Here is a tiny trained network, its code and every weight. The questions are about switching its units off for an input and a class, where a switched-off unit gives its printed mean instead of its output.

import numpy as np


def w(rows, s, z=0):
    codes = np.array(rows[::2]) - 128.0
    scale = np.full(codes.shape[1], s)
    scale[-1] = z or s
    return codes * scale


def norm(h):
    return h / np.sqrt((h * h).mean(-1, keepdims=True) + 1e-5)


def f(y):
    return y / 2 * (1 + np.tanh(0.7978845608 * (y + 0.044715 * y**3)))


def log_softmax(a):
    a = a - a.max(-1, keepdims=True)
    return a - np.log(np.exp(a).sum(-1, keepdims=True))


def net(x, mask):
    res = np.array(x, float).reshape(1, 5) / 4 @ E
    u = 0
    for l in range(2):
        y = f(norm(res) @ A[l][:, :-1].T + A[l][:, -1])
        res = res + np.where(mask[u : u + 16], y, B[l][:, -1]) @ B[l][:, :-1]
        u += 16
    return log_softmax(norm(res)[-1] @ U[:, :-1].T + U[:, -1])


A, B = {}, {}
E = w([
[75,73,254],'x0',
[39,220,166],'x1',
[205,195,191],'x2',
[129,129,127],'x3',
[128,127,129],'x4',
],0.0063)
A[0] = w([
[153,112,169,115],'L0N1',
[205,80,144,96],'L0N2',
[86,72,193,128],'L0N3',
[76,102,88,128],'L0N4',
[164,163,53,168],'L0N5',
[120,75,119,104],'L0N6',
[93,209,151,73],'L0N7',
[111,140,127,99],'L0N8',
[246,69,137,85],'L0N9',
[107,248,167,88],'L0N10',
[165,151,143,104],'L0N11',
[63,108,102,111],'L0N12',
[251,239,208,1],'L0N13',
[82,94,40,83],'L0N14',
[143,164,81,128],'L0N15',
[99,74,199,144],'L0N16',
],0.014,0.0076)
B[0] = w([
[146,162,116,149],'L0N1',
[112,114,47,184],'L0N2',
[149,232,118,202],'L0N3',
[182,83,181,164],'L0N4',
[130,222,160,254],'L0N5',
[130,110,115,139],'L0N6',
[51,45,89,179],'L0N7',
[131,88,121,117],'L0N8',
[39,53,41,227],'L0N9',
[45,106,64,234],'L0N10',
[164,116,130,141],'L0N11',
[195,30,113,154],'L0N12',
[255,26,206,240],'L0N13',
[175,139,212,187],'L0N14',
[141,175,136,179],'L0N15',
[160,225,130,213],'L0N16',
],0.0092,0.0058)
A[1] = w([
[3,101,97,210],'L1N1',
[43,127,189,158],'L1N2',
[45,175,83,4],'L1N3',
[146,24,98,15],'L1N4',
[84,108,111,67],'L1N5',
[50,163,131,44],'L1N6',
[101,254,198,152],'L1N7',
[141,176,171,63],'L1N8',
[133,110,190,174],'L1N9',
[110,140,113,70],'L1N10',
[30,54,100,26],'L1N11',
[214,72,142,127],'L1N12',
[114,55,154,51],'L1N13',
[173,112,163,188],'L1N14',
[111,180,48,222],'L1N15',
[115,77,16,91],'L1N16',
],0.0093,0.0036)
B[1] = w([
[161,37,103,229],'L1N1',
[176,161,74,158],'L1N2',
[89,114,194,149],'L1N3',
[145,104,159,169],'L1N4',
[111,120,132,123],'L1N5',
[112,67,82,136],'L1N6',
[171,52,83,254],'L1N7',
[125,79,129,143],'L1N8',
[167,124,94,163],'L1N9',
[88,116,199,113],'L1N10',
[101,178,160,174],'L1N11',
[121,11,126,212],'L1N12',
[137,148,196,136],'L1N13',
[188,112,108,190],'L1N14',
[2,205,202,229],'L1N15',
[18,119,102,202],'L1N16',
],0.0073,0.0046)
U = w([
[181,96,136,169],'0',
[12,94,97,5],'1',
[146,250,151,219],'2',
],0.018,0.0022)

Each question gives the input, the list of numbers given to net, and the class t.
The units are the neurons (one row each of A and B). Each row of codes is followed by its name. A weight is (code - 128) times the scale printed after its matrix; where a second scale follows, it is the last column's (A, B and U).
mask holds one flag per neuron, layer by layer. A switched-off neuron (its flag False) gives its mean, the last column of its row in B, instead of its output. The means were averaged over made-up inputs and are rounded, as every weight is.
A unit's drop is (log p(t) with every unit on - log p(t) with that unit switched off) / (log p(t) with every unit on - log p(t) with every unit switched off).
The circuit of an input: a set's keep is (log p(t) with only the set's units on - log p(t) with every unit switched off) / (log p(t) with every unit on - log p(t) with every unit switched off). Starting from the 12 units with the biggest drops (on a tie, the unit counted first), units are removed one at a time, each time the one whose removal leaves the highest keep (on an exact tie, the one counted first), for as long as the keep stays at least 0.8.
units of the circuit, in order: the units of the circuit, biggest drop first
k most important neurons: the k neurons with the biggest drops, biggest first
k most important neurons of layer l: the k neurons of layer l with the biggest drops, biggest first
drop when u is switched off: that unit's drop, to one decimal
input [7,-6,-1,-3,-7], class 2: units of the circuit, in order => (L0N16, L0N3)
input [-2,3,2,5,2], class 1: units of the circuit, in order => (L0N10)
input [-6,-8,5,-3,0], class 1: units of the circuit, in order => (L0N9, L1N16)
input [8,6,-2,7,-7], class 2: 4 most important neurons => (L0N3, L0N16, L0N9, L1N12)
input [-5,-4,-2,4,-4], class 2: 3 most important neurons of layer 0 => (L0N5, L0N13, L0N10)
input [-6,1,-4,-4,5], class 2: 2 most important neurons of layer 0 => (L0N5, L0N13)
input [7,7,8,-4,7], class 0: 4 most important neurons => (L0N13, L1N7, L0N5, L1N15)
input [-5,-3,1,-7,7], class 2: 2 most important neurons of layer 0 => (L0N5, L0N10)
input [5,5,5,2,-3], class 0: 4 most important neurons of layer 0 => (L0N5, L0N13, L0N9, L0N2)
input [0,-5,-3,4,5], class 1: 3 most important neurons => (L0N13, L0N9, L1N16)
input [8,-1,-4,0,-4], class 2: 3 most important neurons => (L0N3, L0N16, L0N13)
input [-4,-8,7,-4,-6], class 1: 3 most important neurons => (L0N9, L0N2, L1N16)
input [7,-7,5,-3,-8], class 1: 2 most important neurons of layer 0 => (L0N9, L0N2)
input [-3,1,5,-7,-7], class 0: units of the circuit, in order => (L0N13)
input [4,-5,-1,-5,-5], class 1: 2 most important neurons => (L0N9, L0N5)
input [3,-7,6,-3,-2], class 1: 3 most important neurons => (L0N9, L0N2, L1N16)
input [5,-2,-2,-5,6], class 2: drop when L0N3 is switched off => 0.1
input [7,-7,4,0,8], class 1: drop when L0N9 is switched off => 2.2
input [4,-6,-8,1,3], class 0: drop when L0N10 is switched off => 0.2
input [3,1,-2,2,3], class 2: most important neuron of layer 0 => (L0N3)
